Here is a tiny trained network, its code and every weight. The questions are about switching its units off for an input and a class, where a switched-off unit gives its printed mean instead of its output.

import numpy as np


def w(rows, s, z=0):
    codes = np.array(rows[::2]) - 128.0
    scale = np.full(codes.shape[1], s)
    scale[-1] = z or s
    return codes * scale


def norm(h):
    return h / np.sqrt((h * h).mean(-1, keepdims=True) + 1e-5)


def f(y):
    return y / 2 * (1 + np.tanh(0.7978845608 * (y + 0.044715 * y**3)))


def log_softmax(a):
    a = a - a.max(-1, keepdims=True)
    return a - np.log(np.exp(a).sum(-1, keepdims=True))


def net(x, mask):
    res = np.array(x, float).reshape(1, 4) / 4 @ E
    u = 0
    for l in range(2):
        y = f(norm(res) @ A[l][:, :-1].T + A[l][:, -1])
        res = res + np.where(mask[u : u + 9], y, B[l][:, -1]) @ B[l][:, :-1]
        u += 9
    return log_softmax(norm(res)[-1] @ U[:, :-1].T + U[:, -1])


A, B = {}, {}
E = w([
[70,141,94,168,205,139,232,98,139,103,198],'x0',
[117,160,68,92,130,253,50,49,111,130,177],'x1',
[45,129,247,45,75,141,140,147,124,88,194],'x2',
[135,132,133,128,130,131,130,129,126,128,129],'x3',
],0.0053)
A[0] = w([
[235,80,34,197,140,123,72,128,90,201,41,64],'L0N0',
[153,154,100,52,97,222,3,76,109,163,125,72],'L0N1',
[70,94,245,13,24,149,110,158,91,131,183,77],'L0N2',
[172,106,201,141,98,30,133,211,160,145,24,79],'L0N3',
[161,117,64,177,166,103,131,107,131,161,96,68],'L0N4',
[192,116,156,98,30,123,51,138,115,175,69,4],'L0N5',
[96,141,112,133,190,122,231,45,171,119,166,63],'L0N6',
[189,116,150,61,36,122,51,114,148,142,41,12],'L0N7',
[189,125,164,82,35,93,31,132,131,142,63,21],'L0N8',
],0.0048,0.0041)
B[0] = w([
[56,227,254,68,173,80,94,67,226,14,71,216],'L0N0',
[180,31,94,106,16,97,237,106,68,163,130,216],'L0N1',
[124,238,158,147,204,71,81,46,250,66,13,253],'L0N2',
[164,74,55,68,25,199,175,58,74,182,153,214],'L0N3',
[66,151,235,64,106,124,113,119,172,97,147,159],'L0N4',
[108,111,107,201,199,167,99,219,103,163,198,170],'L0N5',
[103,87,133,139,135,144,23,212,102,141,145,183],'L0N6',
[124,109,125,213,215,156,87,218,76,164,194,176],'L0N7',
[113,95,128,193,216,161,113,246,62,162,197,183],'L0N8',
],0.0054,0.0061)
A[1] = w([
[77,123,103,177,196,136,146,175,111,129,214,52],'L1N0',
[155,122,45,90,2,194,151,22,85,158,160,55],'L1N1',
[152,141,158,152,136,101,108,108,162,146,104,157],'L1N2',
[95,140,129,108,130,128,185,89,159,114,148,71],'L1N3',
[180,206,33,169,164,93,111,102,189,162,44,47],'L1N4',
[135,111,185,147,117,82,203,159,148,149,96,87],'L1N5',
[44,114,85,191,199,148,188,168,127,127,251,47],'L1N6',
[158,63,119,120,5,62,253,137,125,184,87,31],'L1N7',
[90,93,105,103,42,138,135,183,67,201,195,3],'L1N8',
],0.0055,0.0038)
B[1] = w([
[208,138,147,129,118,139,61,189,99,174,78,208],'L1N0',
[132,46,60,119,56,50,254,132,97,130,171,243],'L1N1',
[93,170,104,116,135,157,148,114,133,125,172,196],'L1N2',
[164,118,106,143,142,111,89,146,109,164,91,163],'L1N3',
[76,159,235,90,114,125,100,96,163,98,134,161],'L1N4',
[160,150,68,125,131,205,112,56,110,102,173,177],'L1N5',
[199,96,157,155,125,137,44,207,73,199,90,254],'L1N6',
[98,68,32,82,42,169,195,73,73,111,202,228],'L1N7',
[128,136,189,108,139,113,108,94,149,95,113,167],'L1N8',
],0.0058,0.0035)
U = w([
[90,216,190,106,158,105,115,73,243,61,85,254],'0',
[150,110,129,177,160,150,75,254,81,193,137,6],'1',
[132,78,58,102,55,132,226,83,97,128,163,127],'2',
],0.012,0.00086)

Each question gives the input, the list of numbers given to net, and the class t.
The units are the neurons (one row each of A and B). Each row of codes is followed by its name. A weight is (code - 128) times the scale printed after its matrix; where a second scale follows, it is the last column's (A, B and U).
mask holds one flag per neuron, layer by layer. A switched-off neuron (its flag False) gives its mean, the last column of its row in B, instead of its output. The means were averaged over made-up inputs and are rounded, as every weight is.
A unit's drop is (log p(t) with every unit on - log p(t) with that unit switched off) / (log p(t) with every unit on - log p(t) with every unit switched off).
The circuit of an input: a set's keep is (log p(t) with only the set's units on - log p(t) with every unit switched off) / (log p(t) with every unit on - log p(t) with every unit switched off). Starting from the 12 units with the biggest drops (on a tie, the unit counted first), units are removed one at a time, each time the one whose removal leaves the highest keep (on an exact tie, the one counted first), for as long as the keep stays at least 0.8.
circuit, biggest first: the units of the circuit, biggest drop first
top k neurons: the k neurons with the biggest drops, biggest first
top k neurons in layer l: the k neurons of layer l with the biggest drops, biggest first
drop of u: that unit's drop, to one decimal
input [-7,-8,4,-5], class 2: circuit, biggest first	(L0N3)
input [8,-4,-7,-8], class 1: top 2 neurons in layer 1	(L1N6, L1N0)
input [6,5,-5,-7], class 1: top 2 neurons	(L0N2, L0N3)
input [6,-5,-5,8], class 1: top 3 neurons	(L0N2, L0N1, L0N6)
input [1,-6,-6,4], class 0: top 3 neurons	(L0N0, L0N1, L1N1)
input [3,-5,-6,5], class 0: top 2 neurons	(L0N0, L0N1)
input [4,8,-8,3], class 0: top 2 neurons in layer 0	(L0N0, L0N3)
input [8,1,-8,4], class 0: top 2 neurons	(L0N0, L0N8)
input [-4,8,6,-1], class 2: top 2 neurons in layer 0	(L0N1, L0N0)
input [-2,-7,-6,6], class 2: top 2 neurons in layer 0	(L0N3, L0N2)
input [-7,-1,-7,8], class 0: top 2 neurons	(L0N0, L1N6)
input [5,2,4,-8], class 1: top 3 neurons	(L0N0, L0N6, L1N6)
input [-4,-2,-4,-3], class 0: top 2 neurons	(L0N0, L1N6)
input [-5,7,-3,5], class 2: circuit, biggest first	(L0N1)
input [-3,7,-8,-7], class 0: top 2 neurons	(L0N0, L0N3)
input [1,-3,-2,6], class 2: top 2 neurons	(L0N3, L0N2)
input [-4,-6,4,6], class 2: top 2 neurons	(L0N3, L0N0)
input [-5,7,-3,-2], class 2: drop of L0N1	4.8
input [-5,-4,-7,-4], class 0: drop of L0N0	2.4
input [7,-3,-5,8], class 1: drop of L0N2	2.6
input [7,3,-8,3], class 0: drop of L0N0	0.1
